Here is a tiny trained network, its code and every weight. The questions are about switching its units off for an input and a target symbol, where a switched-off unit gives its printed mean instead of its output.

import numpy as np


def w(rows, s, z=0):
    codes = np.array(rows[::2]) - 128.0
    scale = np.full(codes.shape[1], s)
    scale[-1] = z or s
    return codes * scale


def norm(h):
    return h / np.sqrt((h * h).mean(-1, keepdims=True) + 1e-5)


def f(y):
    return y / 2 * (1 + np.tanh(0.7978845608 * (y + 0.044715 * y**3)))


def softmax(a):
    e = np.exp(a - a.max(-1, keepdims=True))
    return e / e.sum(-1, keepdims=True)


def log_softmax(a):
    a = a - a.max(-1, keepdims=True)
    return a - np.log(np.exp(a).sum(-1, keepdims=True))


def net(x, mask):
    ids = ['ΓΔΞΠΣΦβζηθμτ'.index(c) for c in x.split()]
    T = len(ids)
    res = E[ids] + P[:T]
    q, k, v = (norm(res) @ M[0].T for M in (Q, K, V))
    z = softmax(np.where(np.tri(T) > 0, q @ k.T / 2**0.5, -1e9)) @ v
    res = res + np.where(mask[0], z, O[0][:, -1]) @ O[0][:, :-1]
    y = f(norm(res) @ A[0][:, :-1].T + A[0][:, -1])
    res = res + np.where(mask[1:9], y, B[0][:, -1]) @ B[0][:, :-1]
    return log_softmax(norm(res)[-1] @ U[:, :-1].T + U[:, -1])


Q, K, V, O, A, B = {}, {}, {}, {}, {}, {}
E = w([
[128,149,175,126,70,205],'Γ',
[180,63,60,53,126,170],'Δ',
[138,93,117,183,138,98],'Ξ',
[108,248,143,183,187,187],'Π',
[136,89,97,151,133,127],'Σ',
[154,27,154,123,88,104],'Φ',
[112,86,166,13,185,54],'β',
[171,116,103,146,119,118],'ζ',
[147,107,130,178,125,94],'η',
[145,101,82,148,142,143],'θ',
[147,111,91,147,133,140],'μ',
[54,117,74,147,111,114],'τ',
],0.013)
P = w([
[150,58,97,218,254,34],'0',
[90,109,77,211,199,45],'1',
[91,108,74,194,173,60],'2',
[80,112,85,179,159,69],'3',
[73,104,94,173,147,69],'4',
[81,103,104,160,132,78],'5',
[67,90,109,141,138,94],'6',
[70,98,117,138,127,101],'7',
[82,106,123,124,104,89],'8',
[87,96,144,118,94,90],'9',
[84,94,134,98,87,104],'10',
[81,99,142,78,78,106],'11',
[80,101,161,64,64,95],'12',
[109,84,132,120,133,85],'13',
],0.0046)
Q[0] = w([
[104,22,29,130,127,7],'h1',
[159,64,38,164,84,85],'h1',
],0.011)
K[0] = w([
[94,161,192,86,30,203],'h1',
[51,155,191,18,2,205],'h1',
],0.0088)
V[0] = w([
[103,152,94,13,173,2],'h1',
[36,181,122,133,111,101],'h1',
],0.0054)
O[0] = w([
[75,149,146,134,53,251,144],'h1',
[69,188,144,114,107,91,252],'h1',
],0.011,0.003)
A[0] = w([
[187,75,165,104,204,23,251],'n1',
[100,139,102,72,150,143,62],'n2',
[68,186,103,136,70,70,67],'n3',
[30,165,148,117,93,132,177],'n4',
[139,217,183,220,189,64,198],'n5',
[93,97,152,38,234,60,196],'n6',
[1,210,40,127,191,109,85],'n7',
[52,121,67,66,119,92,57],'n8',
],0.0075,0.0026)
B[0] = w([
[87,191,198,92,102,114,201],'n1',
[116,130,64,191,110,123,129],'n2',
[177,125,76,181,95,73,212],'n3',
[101,153,75,202,166,107,244],'n4',
[194,120,100,76,87,222,160],'n5',
[73,216,67,115,94,186,181],'n6',
[194,129,197,146,104,94,254],'n7',
[255,115,87,157,105,124,195],'n8',
],0.0075,0.0077)
U = w([
[47,94,147,137,172,88,80],'Γ',
[2,193,96,99,117,175,252],'Δ',
[122,140,150,90,120,124,123],'Ξ',
[80,7,167,87,79,73,134],'Π',
[199,210,126,111,122,184,86],'Σ',
[106,121,87,137,225,123,65],'Φ',
[128,141,116,103,205,102,128],'β',
[142,141,95,231,87,69,131],'ζ',
[110,132,141,108,115,129,55],'η',
[105,131,156,130,126,127,3],'θ',
[179,106,192,109,159,95,149],'μ',
[137,31,47,63,98,160,174],'τ',
],0.0083,0.0031)

Each question gives the input, a string of symbols that net reads in full, and the target symbol t.
The units are the heads (2 rows each of Q, K, V and O) and the neurons (one row each of A and B). Each row of codes is followed by its name. A weight is (code - 128) times the scale printed after its matrix; where a second scale follows, it is the last column's (O, A, B and U).
mask holds one flag per unit, heads first, then neurons. A switched-off unit (its flag False) gives its mean, the last column of its rows in O or B, instead of its output. The means were averaged over made-up inputs and are rounded, as every weight is.
A unit's drop is (log p(t) with every unit on - log p(t) with that unit switched off) / (log p(t) with every unit on - log p(t) with every unit switched off).
The circuit of an input: a set's keep is (log p(t) with only the set's units on - log p(t) with every unit switched off) / (log p(t) with every unit on - log p(t) with every unit switched off). Starting from all 9 units, units are removed one at a time, each time the one whose removal leaves the highest keep (on an exact tie, the one counted first), for as long as the keep stays at least 0.8.
units of the circuit, in order: the units of the circuit, biggest drop first
most important unit: the unit with the biggest drop
top k neurons: the k neurons with the biggest drops, biggest first
drop of u: that unit's drop, to one decimal
input θ ζ θ, target Φ: units of the circuit, in order : [h1 n7 n3 n8]
input τ Π ζ, target Σ: units of the circuit, in order : [n5 n4]
input Σ τ τ τ τ ζ β, target Δ: units of the circuit, in order : [n6]
input τ θ ζ Φ, target Π: top 2 neurons : [n7 n4]
input θ Δ μ, target τ: top 2 neurons : [n4 n7]
input τ τ τ Φ τ β β τ τ τ τ Γ, target Δ: units of the circuit, in order : [n7 n8]
input τ τ τ Δ ζ ζ ζ θ, target τ: units of the circuit, in order : [h1 n4 n7]
input τ ζ β τ Γ, target Δ: top 4 neurons : [n7 n8 n3 n5]
input θ τ μ ζ ζ ζ ζ η τ θ θ β ζ η, target Δ: units of the circuit, in order : [h1 n7]
input θ τ τ τ Ξ Δ ζ ζ, target τ: top 3 neurons : [n7 n4 n1]
input Π ζ μ, target Σ: top 2 neurons : [n5 n4]
input Σ μ ζ, target μ: top 2 neurons : [n6 n4]
input Π ζ η τ θ θ β Π ζ Π Φ μ, target Π: top 4 neurons : [n4 n6 n5 n8]
input Φ μ Ξ Φ ζ ζ, target Π: most important unit : n4
input Φ Σ ζ ζ Σ, target Π: top 3 neurons : [n4 n6 n8]
input μ Δ θ β τ Φ Ξ, target Π: top 2 neurons : [n4 n6]
input τ θ τ μ Φ Σ, target Π: top 2 neurons : [n4 n6]
input Ξ τ β ζ ζ θ, target Δ: drop of n7 : 0.1
input τ Δ τ Σ ζ τ Φ Ξ Ξ ζ ζ, target Π: drop of h1 : 0.6
input Σ θ ζ, target μ: most important unit : n6
